Look-ups in named tables: a row name and a column name give one cell, copied from the table.

Table tof
          tovi  tebed    vun    lel   ziva
fas      -3749  -5327   3164   -930    881
tabi     -3025    780   2774   1062  -3461
rafe     -1814   1825   2147  -2072   -578
gurevo   -2496   4106   3752  -6417  -8407
betomar  -1301  -5646   4629   -957   -131
zodomin   -351    217   2523  -4928   1047
lir       1738  -4416   4955  -3813   2479
zugunul  -2382   2299    883    853  -1244
gotas      551   1383    235  -1337    790
lol      -2396   4079   2589  -5587  -5135
pedukaz  -3381     67   3472   -500  -4841
bevaze    1336  -5634   5580  -5830   3648
pep      -2831   4130   -872  -1094    835
fibukul    510   4436  -4260  -1193   3108

What is the lel of gurevo in tof?
-6417
What is the ziva of tabi in tof?
-3461
What is the ziva of pep in tof?
835
What is the vun of fas in tof?
3164
What is the tovi of zugunul in tof?
-2382
What is the tebed of zugunul in tof?
2299
What is the lel of lir in tof?
-3813
What is the vun of pedukaz in tof?
3472
What is the lel of pep in tof?
-1094
What is the ziva of rafe in tof?
-578
What is the tebed of rafe in tof?
1825
What is the vun of rafe in tof?
2147
What is the tovi of fas in tof?
-3749
What is the tebed of tabi in tof?
780
What is the ziva of zugunul in tof?
-1244
What is the tovi of rafe in tof?
-1814

Table zaz
         munekiz      led      ruf      non  maritip      fuf     teku
liv      -99.927  -50.607  -13.024  -47.799  -10.024   48.063   17.420
tov       34.129  -13.949  -56.532  -17.541  -73.992  -59.725    5.768
pagi      10.109   13.033   73.102  -38.158  -26.647  -39.417  -46.197
fogagod  -25.371  -20.646  -19.074  -21.718    4.922  -14.102  -38.102

tov, fuf: -59.725
tov, led: -13.949
fogagod, led: -20.646
tov, ruf: -56.532
tov, teku: 5.768
fogagod, maritip: 4.922
pagi, led: 13.033
fogagod, teku: -38.102
liv, maritip: -10.024
pagi, fuf: -39.417
liv, ruf: -13.024
fogagod, non: -21.718
pagi, ruf: 73.102
fogagod, ruf: -19.074
pagi, maritip: -26.647
tov, maritip: -73.992
Which row has the largest led? pagi

poz =
|  | zulomuf | nim | vuzo | vuponit | ges | zerugo |
|---|---|---|---|---|---|---|
| rus | 111 | 117 | 140 | 95 | 105 | 146 |
| kesum | 180 | 106 | 129 | 34 | 127 | 81 |
| bidebon | 158 | 138 | 128 | 74 | 122 | 101 |
| guv | 80 | 124 | 76 | 200 | 172 | 133 |
| dafolu | 162 | 115 | 122 | 86 | 118 | 83 |
| mipose | 188 | 148 | 117 | 140 | 219 | 108 |
| kol | 112 | 120 | 132 | 132 | 108 | 136 |
| pelop | 114 | 113 | 147 | 140 | 135 | 183 |
| biv | 98 | 161 | 129 | 64 | 103 | 148 |
| zuvizel | 116 | 113 | 145 | 193 | 93 | 114 |
| kuzoge | 138 | 123 | 103 | 134 | 136 | 98 |
| tapapuf | 75 | 134 | 156 | 177 | 99 | 192 |
| potuto | 111 | 155 | 90 | 139 | 132 | 102 |

What is the zulomuf of potuto in poz? 111
What is the zulomuf of biv in poz? 98
What is the vuzo of kol in poz? 132
What is the zerugo of rus in poz? 146
What is the ges of zuvizel in poz? 93
What is the nim of mipose in poz? 148
What is the nim of guv in poz? 124
What is the ges of bidebon in poz? 122
What is the vuponit of kuzoge in poz? 134
What is the ges of guv in poz? 172
What is the vuzo of guv in poz? 76
What is the zulomuf of zuvizel in poz? 116

Table vil
        lupo  godor  nomekil
sezu      65     92      202
rakuro   125     69       90
zolar    104    109       99
zoveve   100     91      152
sen      135     95      127
vobe     146    106       66
gek       96     95      132
nik       88    114      121
nov      100     94      121
loz      153     59       47
pineke    79    143      118

zoveve, nomekil => 152
nov, godor => 94
rakuro, nomekil => 90
nik, nomekil => 121
sezu, nomekil => 202
gek, lupo => 96
zolar, godor => 109
sezu, lupo => 65

neror
|  | voze | divotuk | fep | zekepo | fofuvef | bof | zum | sebi | pipa |
|---|---|---|---|---|---|---|---|---|---|
| robatu | 363 | 394 | 404 | 620 | 379 | 347 | 555 | 134 | 150 |
| tif | 289 | 896 | 656 | 696 | 663 | 400 | 397 | 781 | 676 |
| dadide | 242 | 938 | 666 | 756 | 668 | 620 | 853 | 670 | 890 |
| kodod | 464 | 543 | 352 | 592 | 301 | 278 | 446 | 425 | 407 |
| bukav | 369 | 573 | 623 | 505 | 497 | 618 | 542 | 594 | 730 |
| ranoga | 262 | 296 | 423 | 434 | 272 | 559 | 678 | 141 | 373 |
| fug | 705 | 346 | 192 | 235 | 409 | 483 | 704 | 368 | 473 |
| mur | 751 | 706 | 701 | 611 | 635 | 665 | 556 | 790 | 831 |
| tel | 453 | 589 | 547 | 517 | 534 | 659 | 783 | 426 | 642 |
| felufiz | 507 | 467 | 571 | 565 | 385 | 576 | 506 | 472 | 533 |

zum of mur = 556
sebi of kodod = 425
zum of dadide = 853
fofuvef of tel = 534
fep of felufiz = 571
divotuk of fug = 346
bof of ranoga = 559
divotuk of tel = 589
bof of dadide = 620
divotuk of felufiz = 467
zum of ranoga = 678
fofuvef of kodod = 301
fofuvef of ranoga = 272
sebi of robatu = 134
Which row has the largest fep? mur

Table mib
|  | mun | romek | ziv | vez | vaber | fof | gad | teg | siz | sop |
|---|---|---|---|---|---|---|---|---|---|---|
| bovi | 46.41 | 62.20 | 64.46 | 61.15 | 52.63 | 59.28 | 59.57 | 55.23 | 80.16 | 52.77 |
| tonaz | 56.34 | 49.85 | 76.33 | 60.76 | 67.21 | 55.32 | 53.94 | 49.16 | 60.11 | 55.64 |
| riv | 68.16 | 61.44 | 44.27 | 51.12 | 73.35 | 53.74 | 38.73 | 66.75 | 60.99 | 55.36 |
| retub | 45.62 | 60.22 | 15.64 | 55.05 | 58.28 | 52.86 | 60.83 | 54.01 | 78.22 | 56.94 |
| vip | 65.39 | 73.36 | 49.12 | 58.43 | 65.10 | 67.75 | 46.84 | 73.15 | 55.58 | 56.99 |
| zuvi | 72.65 | 66.68 | 44.16 | 63.46 | 73.91 | 69.44 | 68.79 | 75.17 | 63.49 | 69.51 |
| dum | 51.69 | 61.54 | 69.27 | 57.91 | 66.62 | 58.45 | 68.73 | 59.77 | 53.53 | 81.51 |
| ribo | 57.53 | 56.55 | 47.38 | 55.72 | 65.01 | 63.31 | 49.37 | 61.32 | 38.67 | 62.43 |
| bemo | 63.08 | 83.69 | 73.44 | 63.47 | 79.96 | 75.56 | 62.16 | 80.53 | 53.94 | 72.85 |

bemo, fof => 75.56
retub, teg => 54.01
vip, vez => 58.43
bemo, sop => 72.85
ribo, mun => 57.53
vip, gad => 46.84
dum, siz => 53.53
riv, siz => 60.99
vip, mun => 65.39
riv, romek => 61.44
bovi, sop => 52.77
dum, ziv => 69.27
Row with the largest vez: bemo

